Here is a tiny trained network, its code and every weight. The questions are about switching its units off for an input and a target symbol, where a switched-off unit gives its printed mean instead of its output.

import numpy as np


def w(rows, s, z=0):
    codes = np.array(rows[::2]) - 128.0
    scale = np.full(codes.shape[1], s)
    scale[-1] = z or s
    return codes * scale


def norm(h):
    return h / np.sqrt((h * h).mean(-1, keepdims=True) + 1e-5)


def f(y):
    return np.maximum(y, 0)


def softmax(a):
    e = np.exp(a - a.max(-1, keepdims=True))
    return e / e.sum(-1, keepdims=True)


def log_softmax(a):
    a = a - a.max(-1, keepdims=True)
    return a - np.log(np.exp(a).sum(-1, keepdims=True))


def net(x, mask):
    ids = ['αδζηθμστψ'.index(c) for c in x.split()]
    T = len(ids)
    res = E[ids] + P[:T]
    r = norm(res)
    for j in range(2):
        rows = slice(4 * j, 4 * j + 4)
        q, k, v = (r @ M[0][rows].T for M in (Q, K, V))
        z = softmax(np.where(np.tri(T) > 0, q @ k.T / 4**0.5, -1e9)) @ v
        o = O[0][rows]
        res = res + np.where(mask[j], z, o[:, -1]) @ o[:, :-1]
    y = f(norm(res) @ A[0][:, :-1].T + A[0][:, -1])
    res = res + np.where(mask[2:10], y, B[0][:, -1]) @ B[0][:, :-1]
    return log_softmax(norm(res)[-1] @ U[:, :-1].T + U[:, -1])


Q, K, V, O, A, B = {}, {}, {}, {}, {}, {}
E = w([
[127,107,133],'α',
[166,149,122],'δ',
[80,138,164],'ζ',
[81,141,113],'η',
[172,96,185],'θ',
[76,102,194],'μ',
[161,101,94],'σ',
[108,7,130],'τ',
[162,231,69],'ψ',
],0.017)
P = w([
[47,157,129],'0',
[90,119,133],'1',
[185,110,85],'2',
[13,253,248],'3',
[92,122,129],'4',
[182,117,90],'5',
],0.013)
Q[0] = w([
[78,203,215],'head 0',
[146,91,203],'head 0',
[157,81,151],'head 0',
[251,179,72],'head 0',
[233,198,90],'head 1',
[163,155,118],'head 1',
[201,130,155],'head 1',
[96,154,100],'head 1',
],0.013)
K[0] = w([
[68,247,212],'head 0',
[150,107,238],'head 0',
[207,45,203],'head 0',
[245,175,78],'head 0',
[211,121,119],'head 1',
[185,153,138],'head 1',
[160,53,128],'head 1',
[77,75,150],'head 1',
],0.015)
V[0] = w([
[55,159,201],'head 0',
[243,133,23],'head 0',
[148,68,146],'head 0',
[78,74,141],'head 0',
[162,149,198],'head 1',
[113,95,105],'head 1',
[154,159,95],'head 1',
[1,214,82],'head 1',
],0.0084)
O[0] = w([
[254,151,57,184],'head 0',
[54,91,218,48],'head 0',
[168,77,151,115],'head 0',
[124,114,67,149],'head 0',
[125,61,151,111],'head 1',
[107,97,123,128],'head 1',
[149,181,63,118],'head 1',
[143,111,82,253],'head 1',
],0.0038)
A[0] = w([
[203,208,247,232],'neuron 0',
[62,192,28,2],'neuron 1',
[148,231,59,221],'neuron 2',
[52,6,123,153],'neuron 3',
[1,246,76,95],'neuron 4',
[31,122,112,45],'neuron 5',
[68,220,114,215],'neuron 6',
[213,91,209,157],'neuron 7',
],0.0079,0.005)
B[0] = w([
[97,144,166,253],'neuron 0',
[205,87,143,166],'neuron 1',
[66,154,158,253],'neuron 2',
[127,176,149,217],'neuron 3',
[183,120,142,231],'neuron 4',
[9,177,113,141],'neuron 5',
[144,81,137,243],'neuron 6',
[180,140,60,187],'neuron 7',
],0.011,0.0064)
U = w([
[159,103,40,162],'α',
[174,179,140,89],'δ',
[201,50,206,2],'ζ',
[78,162,13,181],'η',
[208,141,100,123],'θ',
[65,39,243,6],'μ',
[88,43,126,236],'σ',
[7,117,104,183],'τ',
[74,213,86,130],'ψ',
],0.02,0.0092)

Each question gives the input, a string of symbols that net reads in full, and the target symbol t.
The units are the heads (4 rows each of Q, K, V and O) and the neurons (one row each of A and B). Each row of codes is followed by its name. A weight is (code - 128) times the scale printed after its matrix; where a second scale follows, it is the last column's (O, A, B and U).
mask holds one flag per unit, heads first, then neurons. A switched-off unit (its flag False) gives its mean, the last column of its rows in O or B, instead of its output. The means were averaged over made-up inputs and are rounded, as every weight is.
A unit's drop is (log p(t) with every unit on - log p(t) with that unit switched off) / (log p(t) with every unit on - log p(t) with every unit switched off).
unit that matters most: the unit with the biggest drop
k most important neurons: the k neurons with the biggest drops, biggest first
which heads matter: for each layer, one digit per head in row order, 1 if its drop is at least 0.15 and else 0, layers parted by /
drop when u is switched off: that unit's drop, to one decimal
input ψ μ η, target τ: unit that matters most	neuron 5
input μ θ δ, target δ: 4 most important neurons	[neuron 7; neuron 2; neuron 6; neuron 0]
input μ δ α, target μ: 2 most important neurons	[neuron 4; neuron 2]
input τ δ τ τ, target τ: which heads matter	10
input τ ζ δ ψ μ, target ψ: 3 most important neurons	[neuron 3; neuron 4; neuron 6]
input ψ α δ ζ η, target α: which heads matter	10
input δ η ζ, target η: which heads matter	10
input δ ψ θ σ ψ, target δ: which heads matter	00
input μ τ η τ, target τ: 2 most important neurons	[neuron 5; neuron 7]
input η ψ α μ ψ, target δ: drop when neuron 6 is switched off	0.3
input ζ τ μ, target α: drop when head 0 is switched off	0.2
input σ α η σ η, target α: drop when neuron 4 is switched off	0.3
